Here is a tiny trained network, its code and every weight. The questions are about switching its units off for an input and a target symbol, where a switched-off unit gives its printed mean instead of its output.

import numpy as np


def w(rows, s, z=0):
    codes = np.array(rows[::2]) - 128.0
    scale = np.full(codes.shape[1], s)
    scale[-1] = z or s
    return codes * scale


def norm(h):
    return h / np.sqrt((h * h).mean(-1, keepdims=True) + 1e-5)


def softmax(a):
    e = np.exp(a - a.max(-1, keepdims=True))
    return e / e.sum(-1, keepdims=True)


def log_softmax(a):
    a = a - a.max(-1, keepdims=True)
    return a - np.log(np.exp(a).sum(-1, keepdims=True))


def net(x, mask):
    ids = ['αγδεζλμξπστφω'.index(c) for c in x.split()]
    T = len(ids)
    res = E[ids] + P[:T]
    u = 0
    for l in range(3):
        r = norm(res)
        for j in range(2):
            rows = slice(2 * j, 2 * j + 2)
            q, k, v = (r @ M[l][rows].T for M in (Q, K, V))
            z = softmax(np.where(np.tri(T) > 0, q @ k.T / 2**0.5, -1e9)) @ v
            o = O[l][rows]
            res = res + np.where(mask[u + j], z, o[:, -1]) @ o[:, :-1]
        u += 2
    return log_softmax(norm(res)[-1] @ U[:, :-1].T + U[:, -1])


Q, K, V, O = {}, {}, {}, {}
E = w([
[47,118,144,122,122,163,63,97],'α',
[105,82,151,132,137,138,63,78],'γ',
[115,143,155,116,155,120,92,95],'δ',
[116,94,108,121,141,148,78,100],'ε',
[95,135,121,103,192,124,69,121],'ζ',
[74,151,212,107,168,120,93,122],'λ',
[106,79,143,108,184,98,33,90],'μ',
[97,161,148,116,157,163,92,154],'ξ',
[100,104,214,115,95,133,125,94],'π',
[126,60,89,60,131,129,104,175],'σ',
[149,85,165,141,126,129,2,108],'τ',
[96,80,149,177,161,165,150,142],'φ',
[179,196,16,225,144,173,94,174],'ω',
],0.00073)
P = w([
[207,105,39,22,51,139,218,135],'0',
[85,68,250,37,179,219,44,221],'1',
[82,70,221,66,212,227,23,213],'2',
[64,71,210,100,220,211,19,208],'3',
[56,83,183,122,207,198,35,203],'4',
[44,85,182,144,199,170,44,202],'5',
[44,75,143,155,205,135,51,191],'6',
[42,92,115,168,187,114,64,189],'7',
[56,88,120,200,188,81,90,184],'8',
[53,111,102,213,177,68,109,170],'9',
[53,116,95,235,157,59,116,160],'10',
[38,117,106,253,164,54,126,149],'11',
],0.00046)
Q[0] = w([
[181,155,160,50,87,94,174,83],'L0H0',
[60,101,74,160,137,154,85,98],'L0H0',
[19,41,177,167,211,156,16,204],'L0H1',
[9,83,178,155,170,82,3,154],'L0H1',
],0.0043)
K[0] = w([
[115,135,136,112,196,134,97,175],'L0H0',
[165,137,81,85,56,90,161,78],'L0H0',
[117,145,107,254,152,115,155,142],'L0H1',
[76,116,117,253,166,102,149,96],'L0H1',
],0.0057)
V[0] = w([
[60,88,183,166,146,232,97,249],'L0H0',
[46,148,41,123,86,116,109,58],'L0H0',
[209,205,116,47,47,93,65,114],'L0H1',
[92,199,141,82,120,82,35,116],'L0H1',
],0.0016)
O[0] = w([
[84,89,19,108,75,166,92,67,183],'L0H0',
[241,243,175,80,99,119,125,81,133],'L0H0',
[73,86,100,254,88,55,142,158,2],'L0H1',
[68,203,125,148,51,30,89,169,106],'L0H1',
],0.0017,0.003)
Q[1] = w([
[86,144,93,57,211,215,48,87],'L1H0',
[105,98,187,160,48,66,176,159],'L1H0',
[146,145,111,200,41,97,186,139],'L1H1',
[116,145,92,98,255,188,55,80],'L1H1',
],0.0037)
K[1] = w([
[210,103,85,216,40,45,201,163],'L1H0',
[116,143,120,89,238,237,28,111],'L1H0',
[115,147,115,97,150,202,86,37],'L1H1',
[197,106,87,206,40,48,255,188],'L1H1',
],0.003)
V[1] = w([
[188,150,114,181,169,106,63,133],'L1H0',
[155,174,147,124,153,146,97,70],'L1H0',
[165,132,3,182,109,155,130,120],'L1H1',
[99,142,128,176,71,107,72,117],'L1H1',
],0.0022)
O[1] = w([
[234,59,108,142,108,191,4,160,124],'L1H0',
[191,90,124,50,230,139,100,99,115],'L1H0',
[201,153,194,42,2,178,146,192,66],'L1H1',
[136,105,170,167,86,233,164,43,1],'L1H1',
],0.0015,0.00057)
Q[2] = w([
[253,164,78,194,142,144,136,126],'L2H0',
[14,86,190,52,128,145,120,134],'L2H0',
[183,216,90,185,70,79,183,167],'L2H1',
[58,46,147,85,196,182,79,89],'L2H1',
],0.0037)
K[2] = w([
[169,255,140,183,70,86,142,66],'L2H0',
[80,17,142,74,166,166,130,174],'L2H0',
[74,52,209,91,116,198,145,109],'L2H1',
[194,203,60,153,127,61,113,147],'L2H1',
],0.0036)
V[2] = w([
[137,154,234,141,169,142,74,200],'L2H0',
[129,165,32,60,133,84,111,151],'L2H0',
[148,182,13,157,134,145,114,137],'L2H1',
[142,6,132,131,132,119,62,73],'L2H1',
],0.0025)
O[2] = w([
[209,215,127,163,111,63,204,133,253],'L2H0',
[53,135,252,73,122,158,151,230,130],'L2H0',
[140,162,54,193,156,156,29,237,124],'L2H1',
[125,21,227,147,90,81,113,141,182],'L2H1',
],0.0022,0.0017)
U = w([
[166,113,154,47,215,227,123,53,252],'α',
[47,45,158,64,142,147,121,238,124],'γ',
[223,133,149,97,3,152,141,182,71],'δ',
[159,104,191,162,138,18,127,128,82],'ε',
[96,168,86,98,8,166,185,88,31],'ζ',
[185,49,123,197,37,132,148,74,96],'λ',
[48,192,118,162,152,38,177,103,133],'μ',
[27,87,42,206,131,124,142,56,120],'ξ',
[158,187,160,124,116,45,161,188,84],'π',
[186,156,120,188,165,33,204,122,87],'σ',
[95,204,118,116,88,105,190,169,77],'τ',
[172,166,43,199,144,175,50,227,169],'φ',
[141,55,179,206,114,54,60,118,123],'ω',
],0.0064,0.0037)

Each question gives the input, a string of symbols that net reads in full, and the target symbol t.
The units are the heads (2 rows each of Q, K, V and O). Each row of codes is followed by its name. A weight is (code - 128) times the scale printed after its matrix; where a second scale follows, it is the last column's (O and U).
mask holds one flag per head, layer by layer. A switched-off head (its flag False) gives its mean, the last column of its rows in O, instead of its output. The means were averaged over made-up inputs and are rounded, as every weight is.
A unit's drop is (log p(t) with every unit on - log p(t) with that unit switched off) / (log p(t) with every unit on - log p(t) with every unit switched off).
The circuit of an input: a set's keep is (log p(t) with only the set's units on - log p(t) with every unit switched off) / (log p(t) with every unit on - log p(t) with every unit switched off). Starting from all 6 units, units are removed one at a time, each time the one whose removal leaves the highest keep (on an exact tie, the one counted first), for as long as the keep stays at least 0.8.
circuit, biggest first: the units of the circuit, biggest drop first
unit that matters most: the unit with the biggest drop
which heads matter: for each layer, one digit per head in row order, 1 if its drop is at least 0.15 and else 0, layers parted by /
input ζ φ φ ω φ φ ξ, target φ: circuit, biggest first : [L0H1; L2H1]
input ω ζ δ φ φ φ φ λ ω ξ, target δ: unit that matters most : L1H1
input λ λ π γ α σ π λ μ λ, target ξ: circuit, biggest first : [L0H1; L1H1; L0H0]
input φ φ φ γ φ ζ α, target γ: which heads matter : 10 / 01 / 10
input ζ α δ λ α δ, target φ: circuit, biggest first : [L0H0; L0H1; L2H1; L1H0]
input ζ λ α α, target φ: circuit, biggest first : [L0H0; L0H1; L2H1; L1H0]
input α α φ φ μ φ φ σ ξ λ ξ φ, target α: which heads matter : 11 / 00 / 00
input ζ λ μ μ ζ α γ ω δ λ ε, target φ: which heads matter : 11 / 01 / 01
input φ φ φ ζ, target γ: circuit, biggest first : [L1H1; L0H0; L2H0]
input φ π μ α ω ε λ φ φ, target γ: which heads matter : 10 / 01 / 11
input φ λ φ φ φ γ τ, target γ: circuit, biggest first : [L1H1; L0H0; L2H0]
input ζ μ φ φ ω ω ω α, target φ: which heads matter : 01 / 00 / 01
input φ φ π λ π ω λ, target γ: circuit, biggest first : [L0H0; L2H0; L1H1]
input μ φ φ φ φ ζ α ε λ, target ω: which heads matter : 11 / 11 / 01
input λ φ φ σ α, target ξ: which heads matter : 11 / 11 / 00
input φ ζ φ π φ φ φ δ φ λ λ τ, target γ: circuit, biggest first : [L2H0; L0H0; L1H1]
input ω α φ γ φ φ, target δ: circuit, biggest first : [L1H1; L0H1]
input λ γ φ α λ γ φ φ φ ω φ, target ξ: circuit, biggest first : [L0H1; L1H1; L0H0; L1H0]
input τ ω λ φ, target λ: circuit, biggest first : [L0H1; L1H1; L2H0; L1H0]
input ζ φ λ π φ ω λ τ τ, target φ: which heads matter : 11 / 00 / 01
input μ λ α ε, target ω: circuit, biggest first : [L0H1; L0H0; L1H1; L2H1]
input ζ φ ζ, target φ: circuit, biggest first : [L0H1; L2H1]
input φ ω γ, target γ: circuit, biggest first : [L2H0; L1H1]
input ζ φ α φ φ α φ φ ζ τ, target φ: unit that matters most : L0H0
input μ λ γ φ φ φ λ ω λ α μ α, target ω: unit that matters most : L0H0
input ω ω ζ, target δ: which heads matter : 01 / 01 / 00
input φ δ λ, target γ: unit that matters most : L1H1
